Here is a tiny trained network, its code and every weight. The questions are about switching its units off for an input and a class, where a switched-off unit gives its printed mean instead of its output.

import numpy as np


def w(rows, s, z=0):
    codes = np.array(rows[::2]) - 128.0
    scale = np.full(codes.shape[1], s)
    scale[-1] = z or s
    return codes * scale


def f(y):
    return y / 2 * (1 + np.tanh(0.7978845608 * (y + 0.044715 * y**3)))


def log_softmax(a):
    a = a - a.max(-1, keepdims=True)
    return a - np.log(np.exp(a).sum(-1, keepdims=True))


def net(x, mask):
    res = np.array(x, float).reshape(1, 6) / 4 @ E
    y = f(res @ A[0][:, :-1].T + A[0][:, -1])
    res = res + np.where(mask, y, B[0][:, -1]) @ B[0][:, :-1]
    return log_softmax(res[-1] @ U[:, :-1].T + U[:, -1])


A, B = {}, {}
E = w([
[105,143,134,84,254],'x0',
[129,127,129,128,129],'x1',
[150,15,182,122,140],'x2',
[129,132,128,127,128],'x3',
[210,144,146,230,184],'x4',
[218,115,28,56,130],'x5',
],0.0072)
A[0] = w([
[183,118,88,56,126,93],'n1',
[101,132,110,121,227,127],'n2',
[140,6,165,103,151,137],'n3',
[184,125,138,180,28,247],'n4',
[162,139,125,182,86,221],'n5',
[64,137,162,187,130,165],'n6',
[206,169,138,213,164,146],'n7',
[173,111,66,86,128,109],'n8',
[66,147,185,188,132,96],'n9',
[39,146,169,180,137,109],'n10',
[115,143,144,88,215,115],'n11',
[138,3,167,127,149,143],'n12',
[126,30,168,133,142,156],'n13',
[88,157,145,110,203,241],'n14',
[168,2,200,96,123,180],'n15',
[88,232,129,126,109,204],'n16',
[42,141,177,190,108,155],'n17',
[209,106,49,89,101,182],'n18',
[168,112,12,78,123,169],'n19',
[122,140,141,96,191,63],'n20',
[180,137,132,192,143,188],'n21',
[120,107,105,144,12,254],'n22',
[141,174,115,115,120,115],'n23',
[93,137,94,110,121,98],'n24',
[106,137,130,96,211,124],'n25',
[210,111,146,205,190,134],'n26',
[230,130,113,166,150,78],'n27',
[220,155,163,232,181,101],'n28',
[45,99,118,47,83,180],'n29',
[187,109,59,96,132,71],'n30',
[111,245,107,122,116,165],'n31',
[91,127,111,90,229,162],'n32',
[20,121,201,135,117,112],'n33',
[108,135,132,106,208,135],'n34',
[66,117,134,17,87,56],'n35',
],0.0075,0.0034)
B[0] = w([
[177,140,214,156,155,176],'n1',
[87,16,117,169,58,175],'n2',
[123,207,70,171,188,214],'n3',
[92,16,90,157,118,254],'n4',
[94,37,83,106,135,205],'n5',
[194,112,148,117,192,196],'n6',
[36,121,137,11,200,230],'n7',
[184,136,210,170,180,175],'n8',
[203,121,182,135,145,188],'n9',
[217,124,185,158,162,193],'n10',
[98,40,102,219,44,171],'n11',
[133,247,30,156,190,216],'n12',
[156,195,62,135,163,198],'n13',
[148,67,78,154,128,214],'n14',
[110,210,36,156,185,246],'n15',
[154,138,81,145,211,206],'n16',
[176,103,150,164,168,216],'n17',
[145,89,186,178,185,235],'n18',
[168,103,153,162,182,231],'n19',
[87,90,162,196,40,137],'n20',
[72,81,114,47,169,202],'n21',
[84,25,100,165,167,248],'n22',
[128,168,117,162,153,136],'n23',
[104,145,144,130,162,131],'n24',
[108,41,133,176,91,169],'n25',
[75,140,124,45,179,224],'n26',
[102,123,203,108,150,182],'n27',
[95,121,168,35,173,243],'n28',
[94,100,143,64,247,231],'n29',
[200,163,255,180,154,172],'n30',
[137,204,27,176,227,200],'n31',
[88,46,114,169,106,198],'n32',
[193,126,181,125,193,210],'n33',
[116,62,104,150,72,168],'n34',
[69,129,228,19,234,196],'n35',
],0.0054,0.0051)
U = w([
[61,120,167,2,155,97],'0',
[252,120,218,180,146,68],'1',
[116,113,101,130,130,254],'2',
[135,100,88,127,125,227],'3',
[76,40,82,182,90,81],'4',
[132,216,28,160,153,70],'5',
[135,153,142,103,25,81],'6',
[136,201,158,153,10,51],'7',
],0.0095,0.0057)

Each question gives the input, the list of numbers given to net, and the class t.
The units are the neurons (one row each of A and B). Each row of codes is followed by its name. A weight is (code - 128) times the scale printed after its matrix; where a second scale follows, it is the last column's (A, B and U).
mask holds one flag per neuron, in row order. A switched-off neuron (its flag False) gives its mean, the last column of its row in B, instead of its output. The means were averaged over made-up inputs and are rounded, as every weight is.
A unit's drop is (log p(t) with every unit on - log p(t) with that unit switched off) / (log p(t) with every unit on - log p(t) with every unit switched off).
The circuit of an input: a set's keep is (log p(t) with only the set's units on - log p(t) with every unit switched off) / (log p(t) with every unit on - log p(t) with every unit switched off). Starting from the 12 units with the biggest drops (on a tie, the unit counted first), units are removed one at a time, each time the one whose removal leaves the highest keep (on an exact tie, the one counted first), for as long as the keep stays at least 0.8.
circuit, biggest first: the units of the circuit, biggest drop first
most important unit: the unit with the biggest drop
top k neurons: the k neurons with the biggest drops, biggest first
drop when u is switched off: that unit's drop, to one decimal
input [6,-2,-3,-3,4,-5], class 4: circuit, biggest first => (n2; n11; n32)
input [-2,-4,7,0,-2,-7], class 1: circuit, biggest first => (n33; n10)
input [-6,1,-8,6,8,-8], class 0: circuit, biggest first => (n7; n28)
input [8,5,2,-3,-5,-8], class 1: circuit, biggest first => (n33; n10; n7)
input [8,3,2,5,6,-2], class 4: circuit, biggest first => (n11; n2; n32)
input [-6,5,-4,5,4,2], class 4: circuit, biggest first => (n4; n5)
input [-3,1,2,3,8,-8], class 0: circuit, biggest first => (n7; n28)
input [-5,3,6,3,-3,3], class 5: circuit, biggest first => (n15; n12; n3)
input [8,1,1,5,1,-8], class 1: top 3 neurons => (n10; n33; n9)
input [0,0,-6,0,6,0], class 0: circuit, biggest first => (n7; n28; n21)
input [-6,2,-3,0,2,-2], class 4: most important unit => n4
input [4,3,7,1,4,1], class 5: circuit, biggest first => (n12; n15; n3)
input [1,4,-6,-2,7,5], class 0: top 2 neurons => (n7; n28)
input [5,-4,4,6,8,8], class 0: circuit, biggest first => (n26; n7)
input [1,-3,6,5,2,-3], class 5: top 2 neurons => (n12; n15)
input [-4,-3,3,-1,6,6], class 0: top 2 neurons => (n7; n26)
input [-7,4,-6,-2,8,0], class 0: circuit, biggest first => (n7; n28; n21)
input [6,-3,7,-3,-1,-5], class 5: most important unit => n12
input [6,-2,-3,-6,6,-2], class 0: top 3 neurons => (n7; n28; n26)
input [-5,-8,2,-8,2,8], class 1: top neuron => (n30)
input [-3,-4,4,6,7,3], class 0: drop when n26 is switched off => 0.1
input [-4,-1,0,-3,0,-8], class 1: drop when n15 is switched off => 0.0
input [-2,6,8,-6,2,-5], class 5: drop when n12 is switched off => 0.2
input [0,1,8,4,4,4], class 5: drop when n12 is switched off => 0.2
